Here is a tiny trained network, its code and every weight. The questions are about switching its units off for an input and a class, where a switched-off unit gives its printed mean instead of its output.

import numpy as np


def w(rows, s, z=0):
    codes = np.array(rows[::2]) - 128.0
    scale = np.full(codes.shape[1], s)
    scale[-1] = z or s
    return codes * scale


def norm(h):
    return h / np.sqrt((h * h).mean(-1, keepdims=True) + 1e-5)


def f(y):
    return np.maximum(y, 0)


def log_softmax(a):
    a = a - a.max(-1, keepdims=True)
    return a - np.log(np.exp(a).sum(-1, keepdims=True))


def net(x, mask):
    res = np.array(x, float).reshape(1, 8) / 4 @ E
    u = 0
    for l in range(2):
        y = f(norm(res) @ A[l][:, :-1].T + A[l][:, -1])
        res = res + np.where(mask[u : u + 14], y, B[l][:, -1]) @ B[l][:, :-1]
        u += 14
    return log_softmax(norm(res)[-1] @ U[:, :-1].T + U[:, -1])


A, B = {}, {}
E = w([
[161,185,233,118,142,187,78,93,185,46,192,5],'x0',
[135,125,159,218,98,143,170,158,202,173,101,121],'x1',
[64,111,66,53,72,157,82,71,188,123,115,51],'x2',
[43,167,118,201,162,225,156,131,80,140,41,156],'x3',
[197,66,255,160,123,75,134,84,163,90,111,151],'x4',
[117,112,154,161,236,107,201,147,62,82,119,61],'x5',
[159,140,123,232,64,76,130,120,112,205,94,132],'x6',
[197,47,44,134,102,215,144,146,94,126,49,173],'x7',
],0.0063)
A[0] = w([
[151,63,159,68,66,153,68,85,193,65,166,70,150],'0.n0',
[190,99,154,69,92,135,41,56,160,118,142,57,96],'0.n1',
[124,150,48,74,85,107,134,142,67,154,112,87,36],'0.n2',
[152,120,102,107,96,141,91,107,129,74,122,101,42],'0.n3',
[135,101,115,169,71,174,113,78,186,131,67,160,58],'0.n4',
[87,101,157,50,176,153,124,145,146,85,159,150,71],'0.n5',
[2,147,89,53,164,170,107,118,98,127,128,115,117],'0.n6',
[58,171,95,133,177,98,141,114,91,125,150,125,15],'0.n7',
[166,139,191,73,102,64,93,76,167,133,173,215,66],'0.n8',
[192,120,116,62,162,164,138,170,117,76,182,153,2],'0.n9',
[127,39,97,125,124,83,173,122,153,145,80,142,111],'0.n10',
[190,95,81,63,191,230,139,122,41,11,86,145,116],'0.n11',
[114,95,123,123,159,52,147,128,139,164,116,95,27],'0.n12',
[85,170,227,223,179,133,159,130,122,100,109,98,122],'0.n13',
],0.0086,0.0055)
B[0] = w([
[91,232,109,79,79,110,135,141,172,66,78,113,255],'0.n0',
[204,253,118,92,66,83,185,162,85,128,90,154,228],'0.n1',
[130,159,154,111,133,149,181,36,145,92,193,206,162],'0.n2',
[124,175,63,115,105,153,189,118,125,153,121,138,151],'0.n3',
[60,101,201,147,117,194,155,146,194,141,113,99,175],'0.n4',
[83,167,178,75,76,154,131,143,133,62,105,90,186],'0.n5',
[73,116,42,94,78,78,40,71,163,39,174,83,225],'0.n6',
[93,173,61,149,173,126,111,148,131,136,55,78,159],'0.n7',
[199,104,126,161,171,144,29,130,83,92,191,224,213],'0.n8',
[172,153,128,137,148,68,163,205,142,168,84,55,156],'0.n9',
[83,57,165,98,113,183,102,141,146,146,164,101,180],'0.n10',
[228,49,77,83,157,103,115,154,48,162,162,120,232],'0.n11',
[167,91,150,100,122,115,141,149,90,134,128,34,140],'0.n12',
[101,94,156,183,204,144,223,2,165,153,159,93,242],'0.n13',
],0.0077,0.0083)
A[1] = w([
[43,115,110,100,126,160,119,124,74,94,99,75,68],'1.n0',
[129,13,122,146,131,118,73,131,115,164,156,127,78],'1.n1',
[144,68,108,127,181,70,146,119,72,125,117,125,122],'1.n2',
[101,103,107,139,87,137,101,180,198,134,48,134,45],'1.n3',
[65,178,77,69,139,124,118,117,130,120,110,153,52],'1.n4',
[150,45,135,150,190,199,80,93,74,77,196,159,72],'1.n5',
[80,100,74,136,178,172,141,108,79,119,53,79,2],'1.n6',
[95,18,136,88,109,83,189,194,71,118,114,94,129],'1.n7',
[136,38,191,136,132,81,99,115,95,93,125,185,89],'1.n8',
[139,96,171,153,159,59,92,122,96,178,153,117,106],'1.n9',
[101,177,189,156,165,113,204,143,131,107,96,117,131],'1.n10',
[80,105,131,171,25,215,97,155,171,174,94,201,35],'1.n11',
[162,174,254,150,169,135,169,128,130,106,98,98,90],'1.n12',
[239,131,230,121,105,109,151,140,171,78,133,141,29],'1.n13',
],0.0082,0.0041)
B[1] = w([
[182,75,112,120,110,122,20,134,152,88,177,157,205],'1.n0',
[149,81,105,172,126,158,121,140,108,217,134,150,197],'1.n1',
[123,100,125,113,113,177,94,98,156,175,160,138,217],'1.n2',
[90,79,195,122,73,136,104,166,167,169,101,122,159],'1.n3',
[41,129,164,65,62,120,160,108,98,54,124,98,220],'1.n4',
[135,49,105,119,92,169,117,92,114,191,188,179,234],'1.n5',
[176,114,66,87,113,79,55,47,145,154,180,206,189],'1.n6',
[196,58,113,115,110,153,49,176,201,163,119,88,216],'1.n7',
[114,115,1,122,126,154,94,117,176,156,190,151,199],'1.n8',
[128,72,116,102,140,202,158,107,143,143,174,156,190],'1.n9',
[125,76,139,130,165,145,156,73,103,104,134,114,230],'1.n10',
[24,159,210,155,69,151,171,194,172,200,78,81,196],'1.n11',
[20,113,122,66,162,245,182,71,144,115,126,162,255],'1.n12',
[49,165,58,56,85,113,6,122,81,69,157,152,252],'1.n13',
],0.0074,0.0054)
U = w([
[214,191,169,153,128,38,46,199,75,97,151,205,61],'0',
[186,91,127,95,142,115,99,255,126,125,90,11,94],'1',
[238,211,89,113,85,62,154,177,42,132,66,122,48],'2',
[95,135,86,245,170,62,81,82,131,92,100,52,3],'3',
[67,193,92,37,61,130,91,80,132,32,145,105,175],'4',
[59,137,181,184,37,153,140,215,159,220,54,130,109],'5',
[75,133,225,208,207,174,250,76,143,149,103,98,143],'6',
[148,21,81,140,137,177,98,95,119,205,180,159,224],'7',
],0.013,0.0053)

Each question gives the input, the list of numbers given to net, and the class t.
The units are the neurons (one row each of A and B). Each row of codes is followed by its name. A weight is (code - 128) times the scale printed after its matrix; where a second scale follows, it is the last column's (A, B and U).
mask holds one flag per neuron, layer by layer. A switched-off neuron (its flag False) gives its mean, the last column of its row in B, instead of its output. The means were averaged over made-up inputs and are rounded, as every weight is.
A unit's drop is (log p(t) with every unit on - log p(t) with that unit switched off) / (log p(t) with every unit on - log p(t) with every unit switched off).
The circuit of an input: a set's keep is (log p(t) with only the set's units on - log p(t) with every unit switched off) / (log p(t) with every unit on - log p(t) with every unit switched off). Starting from the 12 units with the biggest drops (on a tie, the unit counted first), units are removed one at a time, each time the one whose removal leaves the highest keep (on an exact tie, the one counted first), for as long as the keep stays at least 0.8.
units of the circuit, in order: the units of the circuit, biggest drop first
most important unit: the unit with the biggest drop
k most important neurons: the k neurons with the biggest drops, biggest first
k most important neurons of layer l: the k neurons of layer l with the biggest drops, biggest first
input [-1,4,2,-7,7,1,5,4], class 4: most important unit => 1.n13
input [7,-7,-5,3,-1,-2,-1,5], class 1: units of the circuit, in order => [0.n11; 0.n9]
input [-7,-2,5,6,6,1,6,4], class 5: units of the circuit, in order => [1.n11; 0.n4]
input [4,-1,-4,-8,3,-1,6,2], class 0: units of the circuit, in order => [0.n8; 0.n1]
input [3,5,5,-1,-1,-6,4,-1], class 5: 2 most important neurons of layer 0 => [0.n4; 0.n6]
input [0,4,2,-3,5,-2,6,0], class 5: 2 most important neurons of layer 0 => [0.n4; 0.n11]
input [-4,-6,1,-1,2,-7,4,-7], class 0: units of the circuit, in order => [0.n8; 1.n12]
input [2,4,-6,-7,1,4,8,-6], class 7: 3 most important neurons of layer 0 => [0.n0; 0.n8; 0.n1]
input [0,4,-7,7,-3,-3,0,5], class 6: 4 most important neurons of layer 0 => [0.n6; 0.n8; 0.n4; 0.n10]
input [5,-8,-4,7,-5,4,6,-3], class 7: units of the circuit, in order => [0.n0; 0.n1]
input [-1,-5,-6,-6,-8,-2,1,4], class 7: 3 most important neurons => [0.n0; 0.n1; 0.n11]
input [4,1,-5,8,-2,2,-2,0], class 7: 2 most important neurons of layer 1 => [1.n6; 1.n5]
input [-2,1,-1,5,7,-2,2,4], class 5: 2 most important neurons => [1.n11; 0.n4]
input [6,-6,-8,-7,1,-8,6,-7], class 0: most important neuron => [0.n8]
input [-2,8,-3,1,-6,0,-2,-3], class 6: 2 most important neurons => [0.n11; 1.n13]
input [1,-6,0,0,-5,1,1,4], class 7: 2 most important neurons of layer 0 => [0.n11; 0.n0]
input [6,-3,-1,2,1,7,0,1], class 6: 4 most important neurons of layer 0 => [0.n13; 0.n8; 0.n6; 0.n10]
input [0,6,2,3,6,-5,1,-4], class 6: 2 most important neurons of layer 0 => [0.n13; 0.n4]
input [-5,-7,-4,-8,-7,-8,3,-5], class 7: 2 most important neurons => [0.n0; 0.n8]
input [7,-8,-7,-4,7,-6,-1,3], class 0: units of the circuit, in order => [0.n8]
input [-4,-7,-2,4,1,-6,4,-4], class 7: 3 most important neurons => [0.n0; 0.n1; 0.n8]
